Below is a small trained network, with its code and all its weights. Each question gives an input and a target symbol and asks what happens when units are switched off, that is, made to give their printed mean instead of their output.

import numpy as np


def w(rows, s, z=0):
    codes = np.array(rows[::2]) - 128.0
    scale = np.full(codes.shape[1], s)
    scale[-1] = z or s
    return codes * scale


def softmax(a):
    e = np.exp(a - a.max(-1, keepdims=True))
    return e / e.sum(-1, keepdims=True)


def log_softmax(a):
    a = a - a.max(-1, keepdims=True)
    return a - np.log(np.exp(a).sum(-1, keepdims=True))


def net(x, mask):
    ids = ['εζθλμξπσψ'.index(c) for c in x.split()]
    T = len(ids)
    res = E[ids] + P[:T]
    u = 0
    for l in range(3):
        r = res
        for j in range(3):
            rows = slice(2 * j, 2 * j + 2)
            q, k, v = (r @ M[l][rows].T for M in (Q, K, V))
            z = softmax(np.where(np.tri(T) > 0, q @ k.T / 2**0.5, -1e9)) @ v
            o = O[l][rows]
            res = res + np.where(mask[u + j], z, o[:, -1]) @ o[:, :-1]
        u += 3
    return log_softmax(res[-1] @ U[:, :-1].T + U[:, -1])


Q, K, V, O = {}, {}, {}, {}
E = w([
[59,109,36],'ε',
[196,98,136],'ζ',
[168,233,193],'θ',
[106,121,202],'λ',
[207,95,139],'μ',
[254,214,104],'ξ',
[120,191,81],'π',
[240,89,112],'σ',
[194,98,135],'ψ',
],0.0097)
P = w([
[77,1,139],'0',
[78,32,148],'1',
[81,51,155],'2',
[97,65,160],'3',
[112,70,164],'4',
[113,93,172],'5',
[132,101,177],'6',
[142,123,183],'7',
[154,135,194],'8',
[176,162,200],'9',
[175,154,200],'10',
],0.0033)
Q[0] = w([
[139,84,130],'L0H1',
[200,130,241],'L0H1',
[72,204,75],'L0H2',
[98,217,89],'L0H2',
[120,193,113],'L0H3',
[194,250,164],'L0H3',
],0.022)
K[0] = w([
[154,141,150],'L0H1',
[199,255,135],'L0H1',
[83,160,81],'L0H2',
[106,178,69],'L0H2',
[134,144,92],'L0H3',
[155,219,166],'L0H3',
],0.025)
V[0] = w([
[52,179,3],'L0H1',
[136,115,191],'L0H1',
[40,70,132],'L0H2',
[40,89,133],'L0H2',
[208,61,86],'L0H3',
[77,192,173],'L0H3',
],0.0046)
O[0] = w([
[163,119,252,2],'L0H1',
[127,107,71,148],'L0H1',
[191,72,133,98],'L0H2',
[168,95,153,75],'L0H2',
[65,88,166,202],'L0H3',
[179,169,108,90],'L0H3',
],0.004,0.0011)
Q[1] = w([
[175,67,143],'L1H1',
[12,190,149],'L1H1',
[130,138,135],'L1H2',
[87,145,38],'L1H2',
[174,82,14],'L1H3',
[194,143,4],'L1H3',
],0.035)
K[1] = w([
[110,34,103],'L1H1',
[215,238,187],'L1H1',
[135,126,135],'L1H2',
[45,86,80],'L1H2',
[187,196,186],'L1H3',
[214,251,127],'L1H3',
],0.034)
V[1] = w([
[44,153,52],'L1H1',
[169,126,138],'L1H1',
[245,98,212],'L1H2',
[146,127,150],'L1H2',
[220,100,206],'L1H3',
[94,125,85],'L1H3',
],0.011)
O[1] = w([
[212,129,247,106],'L1H1',
[109,124,65,135],'L1H1',
[1,134,24,255],'L1H2',
[111,135,94,148],'L1H2',
[65,121,22,220],'L1H3',
[165,125,169,90],'L1H3',
],0.0092,0.0033)
Q[2] = w([
[77,113,93],'L2H1',
[133,159,137],'L2H1',
[209,107,66],'L2H2',
[200,69,47],'L2H2',
[113,150,18],'L2H3',
[22,120,4],'L2H3',
],0.026)
K[2] = w([
[114,184,115],'L2H1',
[130,116,149],'L2H1',
[143,77,132],'L2H2',
[167,47,119],'L2H2',
[112,191,125],'L2H3',
[170,252,115],'L2H3',
],0.032)
V[2] = w([
[250,142,53],'L2H1',
[117,16,127],'L2H1',
[107,93,162],'L2H2',
[111,96,141],'L2H2',
[131,91,122],'L2H3',
[217,108,76],'L2H3',
],0.025)
O[2] = w([
[96,251,68,182],'L2H1',
[38,128,156,125],'L2H1',
[116,104,149,65],'L2H2',
[115,154,154,239],'L2H2',
[145,154,137,2],'L2H3',
[75,217,107,105],'L2H3',
],0.021,0.0016)
U = w([
[137,184,227,255],'ε',
[66,78,61,74],'ζ',
[193,65,51,196],'θ',
[122,77,174,156],'λ',
[54,70,43,67],'μ',
[128,176,2,29],'ξ',
[225,225,253,198],'π',
[38,84,10,101],'σ',
[66,80,70,77],'ψ',
],0.0049,0.0054)

Each question gives the input, a string of symbols that net reads in full, and the target symbol t.
The units are the heads (2 rows each of Q, K, V and O). Each row of codes is followed by its name. A weight is (code - 128) times the scale printed after its matrix; where a second scale follows, it is the last column's (O and U).
mask holds one flag per head, layer by layer. A switched-off head (its flag False) gives its mean, the last column of its rows in O, instead of its output. The means were averaged over made-up inputs and are rounded, as every weight is.
A unit's drop is (log p(t) with every unit on - log p(t) with that unit switched off) / (log p(t) with every unit on - log p(t) with every unit switched off).
The circuit of an input: a set's keep is (log p(t) with only the set's units on - log p(t) with every unit switched off) / (log p(t) with every unit on - log p(t) with every unit switched off). Starting from all 9 units, units are removed one at a time, each time the one whose removal leaves the highest keep (on an exact tie, the one counted first), for as long as the keep stays at least 0.8.
circuit, biggest first: the units of the circuit, biggest drop first
most important unit: the unit with the biggest drop
heads that matter: for each layer, one digit per head in row order, 1 if its drop is at least 0.15 and else 0, layers parted by /
input ε θ λ θ ζ ζ θ ξ σ θ θ, target θ: circuit, biggest first => (L1H2; L2H1)
input π λ σ θ λ λ λ λ ε, target λ: circuit, biggest first => (L1H2; L2H1)
input π θ σ ψ μ ψ θ ψ σ σ σ, target θ: circuit, biggest first => (L2H1; L1H2)
input μ ε ζ σ ε ζ λ θ σ ζ, target θ: circuit, biggest first => (L1H2; L2H1)
input ξ μ ζ, target ξ: circuit, biggest first => (L2H1)
input μ σ λ μ λ σ ε π π, target π: heads that matter => 000 / 111 / 000
input θ θ ε ψ μ λ θ ζ θ ε, target θ: heads that matter => 000 / 100 / 100
input ξ σ ε ψ, target ε: heads that matter => 011 / 100 / 001
input ε ξ θ θ π, target θ: circuit, biggest first => (L2H1; L2H3)
input θ ε λ λ π, target λ: circuit, biggest first => (L1H2; L0H1; L2H1; L2H3)
input π σ ε π ε, target ε: circuit, biggest first => (L1H2; L2H3)
input λ ξ σ π ξ π λ, target ξ: heads that matter => 000 / 010 / 100
input λ μ λ ψ π, target π: heads that matter => 101 / 111 / 000
input π ξ λ σ ψ θ ξ ζ λ ψ, target ξ: circuit, biggest first => (L2H1; L1H3)
input ε θ ψ, target θ: circuit, biggest first => (L2H1; L1H2)
input ξ ψ ε ξ ψ, target ξ: heads that matter => 100 / 011 / 101
input σ μ ε π σ ξ λ, target ξ: most important unit => L1H3
input ψ ψ σ, target σ: circuit, biggest first => (L2H1; L1H3)
input σ θ σ ε μ, target ε: circuit, biggest first => (L1H1; L2H1)
input ε ξ σ θ σ λ ε, target θ: most important unit => L1H1
input σ π λ λ, target λ: heads that matter => 101 / 000 / 100
input θ π ζ λ θ λ, target θ: heads that matter => 000 / 000 / 100
input λ π ζ ξ λ λ μ μ ζ, target ξ: heads that matter => 010 / 001 / 100
input ε σ ε π ψ λ θ ψ λ μ, target θ: heads that matter => 111 / 011 / 101
input ξ θ ε μ, target ε: circuit, biggest first => (L1H1; L1H2; L2H3)
input θ θ μ ε ζ, target ε: heads that matter => 000 / 110 / 001
input ψ θ ζ λ ζ, target θ: most important unit => L2H1
